Look-ups in named tables: a row name and a column name give one cell, copied from the table.

Bik
|  | Gol | Bufes | Fega | Paze | Fuveti | Tarofo | Vom | Kuve | Pamuli | Napizot |
|---|---|---|---|---|---|---|---|---|---|---|
| Ris | 550 | 613 | 662 | 519 | 499 | 556 | 611 | 503 | 492 | 438 |
| Tef | 572 | 766 | 922 | 481 | 415 | 578 | 756 | 421 | 388 | 227 |
| Febavam | 534 | 541 | 533 | 539 | 541 | 541 | 533 | 540 | 541 | 533 |
| Lop | 741 | 627 | 373 | 473 | 549 | 705 | 666 | 176 | 772 | 317 |
| Vopebot | 603 | 603 | 494 | 442 | 453 | 482 | 599 | 400 | 389 | 537 |
| Raba | 591 | 559 | 560 | 472 | 599 | 499 | 543 | 571 | 514 | 506 |
| Raz | 432 | 701 | 668 | 635 | 583 | 566 | 424 | 215 | 561 | 407 |

What is the Vom of Raz in Bik?
424
What is the Pamuli of Vopebot in Bik?
389
What is the Fega of Vopebot in Bik?
494
What is the Tarofo of Vopebot in Bik?
482
What is the Pamuli of Lop in Bik?
772
What is the Pamuli of Ris in Bik?
492
What is the Napizot of Raz in Bik?
407
What is the Vom of Vopebot in Bik?
599
What is the Gol of Lop in Bik?
741
What is the Vom of Ris in Bik?
611
What is the Napizot of Vopebot in Bik?
537
What is the Tarofo of Febavam in Bik?
541

Memepeg:
cols = Dapem, Kaba
Ruz: [-3.346, 3.954]
Pup: [8.686, -3.404]
Bak: [0.752, -4.191]
Rur: [-0.566, -8.160]
Vop: [-9.817, -5.338]
Raf: [5.261, -1.755]
Kisivez: [-2.460, 4.872]
Ririmud: [0.844, -4.527]
Vivido: [-2.158, 1.991]

What is the Kaba of Kisivez in Memepeg? 4.872
What is the Dapem of Pup in Memepeg? 8.686
What is the Kaba of Pup in Memepeg? -3.404
What is the Kaba of Vop in Memepeg? -5.338
What is the Dapem of Rur in Memepeg? -0.566
What is the Dapem of Vivido in Memepeg? -2.158

Nov:
|  | Kudi | Belofiv | Nurasil | Tus | Gud |
|---|---|---|---|---|---|
| Neruf | 138 | 239 | 195 | 111 | 111 |
| Loz | 105 | 30 | 81 | 127 | 136 |
| Tibipu | 121 | 119 | 104 | 125 | 102 |
| Felu | 123 | 137 | 144 | 108 | 128 |
| Gik | 118 | 109 | 103 | 147 | 113 |

Tibipu, Gud: 102
Neruf, Gud: 111
Tibipu, Belofiv: 119
Neruf, Kudi: 138
Felu, Belofiv: 137
Gik, Tus: 147
Gik, Gud: 113
Loz, Tus: 127
Neruf, Belofiv: 239
Gik, Nurasil: 103
Loz, Gud: 136
Loz, Kudi: 105
Felu, Gud: 128
Tibipu, Nurasil: 104
Felu, Tus: 108
Tibipu, Tus: 125
Which row has the largest Kudi? Neruf

Table Vil
         Nagev  Teza  Lebevar
Devi        72    10      134
Zabefi     215    39      163
Pelo       181   145      208
Kife        46    68       44
Nuvas      139   107       44
Bom         97   232       67
Moto        72   184      119
Datuto     147    97       89
Tas        189    49      141
Gokomig     63    49       96

Nagev of Pelo is 181
Lebevar of Nuvas is 44
Nagev of Kife is 46
Teza of Gokomig is 49
Nagev of Devi is 72
Teza of Pelo is 145
Teza of Devi is 10
Lebevar of Devi is 134
Nagev of Tas is 189
Nagev of Nuvas is 139
Teza of Nuvas is 107
Lebevar of Tas is 141
Which row has the largest Nagev? Zabefi

Pume =
          Pez  Kepulo
Teb      0.18    0.92
Paf      0.34    0.63
Gopilaf  0.31    0.60
Zudu     0.83    0.83

Kepulo of Paf is 0.63
Pez of Zudu is 0.83
Pez of Paf is 0.34
Kepulo of Teb is 0.92
Kepulo of Gopilaf is 0.60
Pez of Gopilaf is 0.31
Pez of Teb is 0.18
Kepulo of Zudu is 0.83

Ded:
,Ruko,Gup,Bopif,Mot,Pev,Ruze
Peg,576,576,564,537,673,584
Fiposi,576,538,565,591,665,584
Bafado,451,518,687,537,710,695
Rodalo,576,246,365,352,608,337
Nafi,576,763,632,628,665,584
Vama,563,336,537,380,665,517

What is the Gup of Fiposi in Ded?
538
What is the Ruze of Fiposi in Ded?
584
What is the Gup of Bafado in Ded?
518
What is the Ruko of Rodalo in Ded?
576
What is the Gup of Rodalo in Ded?
246
What is the Gup of Nafi in Ded?
763
What is the Mot of Peg in Ded?
537
What is the Mot of Bafado in Ded?
537
What is the Ruze of Peg in Ded?
584
What is the Ruko of Nafi in Ded?
576
What is the Bopif of Rodalo in Ded?
365
What is the Bopif of Fiposi in Ded?
565
What is the Gup of Peg in Ded?
576

Lenadu.csv
,Pusu,Fireva,Dil,Gegog
Buv,598,509,759,967
Beb,173,639,886,386
Semetu,988,457,870,750
Benaf,689,625,481,702
Zigam,310,640,809,599
Zol,349,508,467,733

Fireva of Beb: 639
Fireva of Semetu: 457
Fireva of Zol: 508
Gegog of Beb: 386
Dil of Zigam: 809
Fireva of Buv: 509
Pusu of Zol: 349
Fireva of Zigam: 640
Pusu of Semetu: 988
Fireva of Benaf: 625
Dil of Semetu: 870
Gegog of Semetu: 750
Gegog of Benaf: 702
Pusu of Benaf: 689
Which row has the largest Fireva? Zigam

Table San
,Zin,Dil,Linofib,Nerabot,Benata,Lup,Nefor,Tel
Punivak,-35,-328,-448,-632,-323,-594,-102,-234
Buvabin,-461,-540,-484,-366,-283,-368,-327,305
Likav,-424,-435,-438,-361,-314,-154,-202,-225
Rarored,-471,-644,-344,-596,-455,-387,-320,-254
Kag,-505,116,-816,-108,109,-287,-226,-206
Dul,-259,-370,-582,-193,-399,-341,-222,-467
Rito,-734,-349,-503,274,-731,-141,-642,-374
Kep,-455,-707,-465,142,-674,-564,-533,-739
Divu,-430,-246,-525,-165,-433,-106,-424,-262
Madefer,-245,-495,-382,-372,-721,-429,-437,-537
Ler,-585,-175,-616,-329,-824,-185,-590,-124
Tiduzi,-405,-508,-279,-163,-479,-474,-518,-540
Tanumu,-213,561,-698,-521,-262,-246,-564,-54

What is the Dil of Kag in San?
116
What is the Benata of Kag in San?
109
What is the Tel of Dul in San?
-467
What is the Nerabot of Dul in San?
-193
What is the Nefor of Rito in San?
-642
What is the Lup of Dul in San?
-341
What is the Zin of Rarored in San?
-471
What is the Linofib of Buvabin in San?
-484

Vimo:
columns: Lamam, Lodida, Gulomu, Kaz
Tilarar: [119, 105, 80, 199]
Varip: [163, 131, 200, 23]
Lazi: [123, 143, 115, 167]
Rov: [157, 130, 185, 46]
Rogoro: [143, 137, 163, 86]
Zuv: [131, 102, 110, 148]
Zelegog: [130, 115, 115, 149]

Kaz of Tilarar = 199
Lodida of Lazi = 143
Lodida of Rov = 130
Gulomu of Varip = 200
Lodida of Rogoro = 137
Lodida of Zuv = 102
Gulomu of Lazi = 115
Kaz of Varip = 23

Damu
fields: Gubeg, Tokoboz, Ziparer
Zulazab: [1247, 1363, -5110]
Tatep: [2563, 2881, 1592]
Ret: [-3537, -3759, 1959]
Vem: [-2167, -4687, -5230]
Morerip: [621, -326, -4308]
Gegi: [-508, 2855, -2959]
Tumafi: [-1736, 4043, -1789]
Navo: [-2400, -4732, 1808]
Vun: [-4624, -1940, 2934]
Samesu: [5341, -5864, -4646]

What is the Tokoboz of Ret in Damu?
-3759
What is the Tokoboz of Vun in Damu?
-1940
What is the Tokoboz of Zulazab in Damu?
1363
What is the Ziparer of Samesu in Damu?
-4646
What is the Gubeg of Samesu in Damu?
5341
What is the Ziparer of Tumafi in Damu?
-1789
What is the Tokoboz of Vem in Damu?
-4687
What is the Gubeg of Zulazab in Damu?
1247
What is the Ziparer of Morerip in Damu?
-4308
What is the Ziparer of Vun in Damu?
2934
What is the Gubeg of Ret in Damu?
-3537
What is the Tokoboz of Gegi in Damu?
2855

Refin
         Fov  Kipelu  Did  Nati  Mibabig  Zorupa  Par  Som
Ven      205     165  222   166      162     119  213  244
Zorak    160     168  142   168      188     100  162  191
Nubota   159     108  241   115      203     175  239  174
Vur      119     148  131   144      161      49   27  228
Nuka     139     201  199   200      171     223  195  167
Lofelel  159     184  135   197      245      92  212  105

What is the Mibabig of Nuka in Refin? 171
What is the Som of Nubota in Refin? 174
What is the Par of Nuka in Refin? 195
What is the Fov of Lofelel in Refin? 159
What is the Kipelu of Zorak in Refin? 168
What is the Nati of Nubota in Refin? 115
What is the Nati of Ven in Refin? 166
What is the Mibabig of Nubota in Refin? 203
What is the Som of Lofelel in Refin? 105

Table Fef
         Nuv  Nemur  Fimivap  Vefedi  Zibakis  Tivobib  Fifume  Masin  Saduli  Tos
Lafu     187     63      247      97      168      166     157     79      96  142
Voz      114    163      186     140      126      158     110    126     125  141
Big      122    147      130     235      156       91     139    191     244  108
Batene    83     79      152     162       95      130      73    130      83  181
Suzor    167    100      107       7      179      136     116    125      90  124
Kap      169    117      147     202      119      125      91    100     148   76
Vezinen   94     74       94     123      162      184     152    139     174  183

Batene, Nuv -> 83
Voz, Nuv -> 114
Suzor, Tos -> 124
Lafu, Nuv -> 187
Big, Fimivap -> 130
Kap, Tivobib -> 125
Voz, Fifume -> 110
Voz, Tivobib -> 158
Vezinen, Tos -> 183
Vezinen, Masin -> 139
Batene, Vefedi -> 162
Kap, Zibakis -> 119
Big, Fifume -> 139
Suzor, Tivobib -> 136
Which row has the largest Saduli? Big

Mim.csv
,Nagamed,Gofis,Fide,Ratir,Nos,Lile
Kipi,-12.749,60.586,9.159,79.602,-13.750,8.971
Solibe,-23.664,57.108,-12.466,69.602,-37.794,-4.882
Faru,-27.199,53.717,-21.340,59.734,-49.174,-15.171
Kib,42.985,-1.481,29.362,-59.589,-18.240,76.985
Tun,-20.843,43.749,-46.720,4.749,-64.745,-51.895
Dobozi,85.989,12.028,64.596,-11.957,42.269,-38.265
Goziz,35.120,60.023,36.901,61.576,30.515,1.119
Koribiv,-47.551,-58.056,5.281,48.468,-30.147,-4.410

Tun, Nos => -64.745
Tun, Fide => -46.720
Kipi, Fide => 9.159
Goziz, Gofis => 60.023
Tun, Gofis => 43.749
Faru, Gofis => 53.717
Kib, Nagamed => 42.985
Kipi, Gofis => 60.586
Solibe, Fide => -12.466
Solibe, Ratir => 69.602
Solibe, Nagamed => -23.664
Koribiv, Fide => 5.281
Kib, Nos => -18.240
Kib, Ratir => -59.589
Faru, Nagamed => -27.199

